Below are the code and all the weights of a small trained network. Each question names an input and a target symbol and asks about switching units off, where a switched-off unit gives its printed mean instead of its output.

import numpy as np


def w(rows, s, z=0):
    codes = np.array(rows[::2]) - 128.0
    scale = np.full(codes.shape[1], s)
    scale[-1] = z or s
    return codes * scale


def f(y):
    return np.maximum(y, 0)


def softmax(a):
    e = np.exp(a - a.max(-1, keepdims=True))
    return e / e.sum(-1, keepdims=True)


def log_softmax(a):
    a = a - a.max(-1, keepdims=True)
    return a - np.log(np.exp(a).sum(-1, keepdims=True))


def net(x, mask):
    ids = ['ΠΣΦΨαβγδεζηθμξτ'.index(c) for c in x.split()]
    T = len(ids)
    res = E[ids] + P[:T]
    u = 0
    for l in range(2):
        r = res
        for j in range(2):
            rows = slice(4 * j, 4 * j + 4)
            q, k, v = (r @ M[l][rows].T for M in (Q, K, V))
            z = softmax(np.where(np.tri(T) > 0, q @ k.T / 4**0.5, -1e9)) @ v
            o = O[l][rows]
            res = res + np.where(mask[u + j], z, o[:, -1]) @ o[:, :-1]
        u += 2
        y = f(res @ A[l][:, :-1].T + A[l][:, -1])
        res = res + np.where(mask[u : u + 4], y, B[l][:, -1]) @ B[l][:, :-1]
        u += 4
    return log_softmax(res[-1] @ U[:, :-1].T + U[:, -1])


Q, K, V, O, A, B = {}, {}, {}, {}, {}, {}
E = w([
[129,147,190],'Π',
[145,109,122],'Σ',
[88,94,125],'Φ',
[163,155,196],'Ψ',
[249,215,76],'α',
[140,114,125],'β',
[145,112,128],'γ',
[100,54,72],'δ',
[157,50,133],'ε',
[167,34,56],'ζ',
[115,81,80],'η',
[78,113,164],'θ',
[92,89,110],'μ',
[122,134,139],'ξ',
[102,134,141],'τ',
],0.015)
P = w([
[36,64,116],'0',
[106,166,124],'1',
[199,80,107],'2',
[181,122,128],'3',
[209,81,118],'4',
[135,163,148],'5',
[126,178,149],'6',
[136,155,158],'7',
[163,138,138],'8',
[63,211,154],'9',
[159,129,110],'10',
[31,254,167],'11',
],0.0058)
Q[0] = w([
[163,70,115],'L0H1',
[253,175,160],'L0H1',
[167,180,197],'L0H1',
[86,185,55],'L0H1',
[62,95,108],'L0H2',
[88,96,176],'L0H2',
[175,55,150],'L0H2',
[72,108,112],'L0H2',
],0.016)
K[0] = w([
[199,132,85],'L0H1',
[186,221,152],'L0H1',
[193,244,69],'L0H1',
[65,117,82],'L0H1',
[165,135,240],'L0H2',
[227,129,36],'L0H2',
[64,85,125],'L0H2',
[149,160,146],'L0H2',
],0.011)
V[0] = w([
[61,180,130],'L0H1',
[97,202,254],'L0H1',
[205,195,162],'L0H1',
[139,63,202],'L0H1',
[80,8,77],'L0H2',
[53,145,173],'L0H2',
[108,99,3],'L0H2',
[57,22,32],'L0H2',
],0.0094)
O[0] = w([
[217,58,70,79],'L0H1',
[84,1,3,29],'L0H1',
[203,153,5,80],'L0H1',
[11,95,112,154],'L0H1',
[56,147,115,252],'L0H2',
[102,13,134,107],'L0H2',
[70,211,159,190],'L0H2',
[51,169,168,254],'L0H2',
],0.0067,0.005)
A[0] = w([
[179,125,62,101],'L0N1',
[84,189,150,252],'L0N2',
[7,113,60,93],'L0N3',
[79,62,105,232],'L0N4',
],0.014,0.0048)
B[0] = w([
[113,161,217,141],'L0N1',
[160,33,63,251],'L0N2',
[133,108,214,188],'L0N3',
[255,141,175,167],'L0N4',
],0.0089,0.017)
Q[1] = w([
[160,104,159],'L1H1',
[158,172,42],'L1H1',
[102,219,120],'L1H1',
[91,94,54],'L1H1',
[114,191,74],'L1H2',
[76,5,177],'L1H2',
[107,104,140],'L1H2',
[43,125,97],'L1H2',
],0.014)
K[1] = w([
[123,109,154],'L1H1',
[135,156,66],'L1H1',
[117,247,114],'L1H1',
[79,127,105],'L1H1',
[44,83,122],'L1H2',
[206,128,97],'L1H2',
[136,101,147],'L1H2',
[133,95,135],'L1H2',
],0.016)
V[1] = w([
[116,182,161],'L1H1',
[176,131,42],'L1H1',
[192,104,200],'L1H1',
[255,206,94],'L1H1',
[81,204,192],'L1H2',
[209,48,48],'L1H2',
[57,87,114],'L1H2',
[99,109,220],'L1H2',
],0.0092)
O[1] = w([
[149,149,109,110],'L1H1',
[79,54,30,30],'L1H1',
[186,89,171,250],'L1H1',
[154,57,111,29],'L1H1',
[90,183,155,115],'L1H2',
[118,64,43,147],'L1H2',
[1,153,122,108],'L1H2',
[196,175,156,183],'L1H2',
],0.0071,0.02)
A[1] = w([
[157,138,24,67],'L1N1',
[72,89,118,2],'L1N2',
[36,234,255,28],'L1N3',
[201,161,170,221],'L1N4',
],0.0081,0.0073)
B[1] = w([
[93,186,203,133],'L1N1',
[137,188,227,128],'L1N2',
[166,143,11,207],'L1N3',
[2,129,87,254],'L1N4',
],0.0077,0.027)
U = w([
[102,95,165,186],'Π',
[122,64,115,135],'Σ',
[97,125,84,175],'Φ',
[115,101,150,142],'Ψ',
[156,148,154,158],'α',
[118,103,130,157],'β',
[119,52,65,80],'γ',
[127,115,137,175],'δ',
[156,111,51,70],'ε',
[128,145,146,66],'ζ',
[251,219,64,4],'η',
[128,108,128,172],'θ',
[128,155,144,215],'μ',
[147,149,109,151],'ξ',
[170,150,192,177],'τ',
],0.012,0.0024)

Each question gives the input, a string of symbols that net reads in full, and the target symbol t.
The units are the heads (4 rows each of Q, K, V and O) and the neurons (one row each of A and B). Each row of codes is followed by its name. A weight is (code - 128) times the scale printed after its matrix; where a second scale follows, it is the last column's (O, A, B and U).
mask holds one flag per unit, layer by layer, with each layer's heads first. A switched-off unit (its flag False) gives its mean, the last column of its rows in O or B, instead of its output. The means were averaged over made-up inputs and are rounded, as every weight is.
A unit's drop is (log p(t) with every unit on - log p(t) with that unit switched off) / (log p(t) with every unit on - log p(t) with every unit switched off).
The circuit of an input: a set's keep is (log p(t) with only the set's units on - log p(t) with every unit switched off) / (log p(t) with every unit on - log p(t) with every unit switched off). Starting from all 12 units, units are removed one at a time, each time the one whose removal leaves the highest keep (on an exact tie, the one counted first), for as long as the keep stays at least 0.8.
units of the circuit, in order: the units of the circuit, biggest drop first
most important unit: the unit with the biggest drop
k most important neurons: the k neurons with the biggest drops, biggest first
top k neurons in layer l: the k neurons of layer l with the biggest drops, biggest first
which heads matter: for each layer, one digit per head in row order, 1 if its drop is at least 0.15 and else 0, layers parted by /
input Ψ δ μ Φ, target γ: most important unit : L0H2
input Ψ δ β α δ θ α θ Σ, target γ: which heads matter : 00 / 10
input θ ζ ζ η, target τ: top 3 neurons in layer 0 : (L0N4; L0N3; L0N2)
input θ ε ε θ Ψ Ψ Ψ Φ, target τ: 3 most important neurons : (L0N4; L0N2; L0N3)
input δ θ ε ζ γ η Ψ θ Σ δ, target η: units of the circuit, in order : (L0H2; L1H1; L0N3)
input Ψ ξ δ δ γ, target γ: 2 most important neurons : (L0N4; L0N3)
input Ψ Φ Φ μ, target γ: units of the circuit, in order : (L0H2; L1H2)
input θ Ψ δ τ γ ζ θ δ δ ξ μ, target τ: which heads matter : 11 / 10
input Ψ μ ε Π, target γ: units of the circuit, in order : (L0H1; L1H2)
input δ θ β Σ Ψ Ψ γ ε ξ μ, target η: 3 most important neurons : (L1N3; L0N3; L0N2)
input θ δ δ δ δ η Σ μ γ μ, target τ: 3 most important neurons : (L0N4; L0N3; L0N2)
input Ψ Π δ, target γ: 2 most important neurons : (L0N4; L0N3)
input Π Ψ μ δ θ, target Σ: 4 most important neurons : (L0N4; L0N2; L1N3; L0N1)
input δ ε η Ψ γ Σ Ψ Π δ β, target η: most important neuron : (L0N2)
input θ μ Φ μ δ, target τ: 2 most important neurons : (L0N4; L0N3)
input δ γ Φ μ τ Π Ψ ξ ζ, target η: units of the circuit, in order : (L1H1; L0H2; L0N3)
input δ μ Π μ, target η: units of the circuit, in order : (L0H2; L1H1; L1N3; L0N3)
input δ ζ τ ζ Ψ, target η: units of the circuit, in order : (L1N3; L0H2)
input δ β γ η ζ, target η: 2 most important neurons : (L1N3; L0N3)
input δ Π Σ, target η: most important unit : L1H1
input δ Ψ Φ μ ε, target η: units of the circuit, in order : (L1N3; L1H1; L0H2; L0N3)
input δ ξ μ θ, target η: units of the circuit, in order : (L1N3; L1H1; L0H2; L0N3)
input θ Ψ δ Ψ Ψ ξ, target τ: 2 most important neurons : (L0N4; L0N2)
input Π ξ δ δ τ β μ Π η β ξ δ, target γ: 2 most important neurons : (L0N4; L0N1)
input δ θ η, target η: 2 most important neurons : (L1N3; L0N3)
input θ μ Ψ ε, target τ: 3 most important neurons : (L0N4; L0N2; L0N3)
input θ θ θ Ψ τ η Π ε β, target τ: most important neuron : (L0N4)
input θ τ δ Π Σ, target τ: top 2 neurons in layer 0 : (L0N4; L0N2)
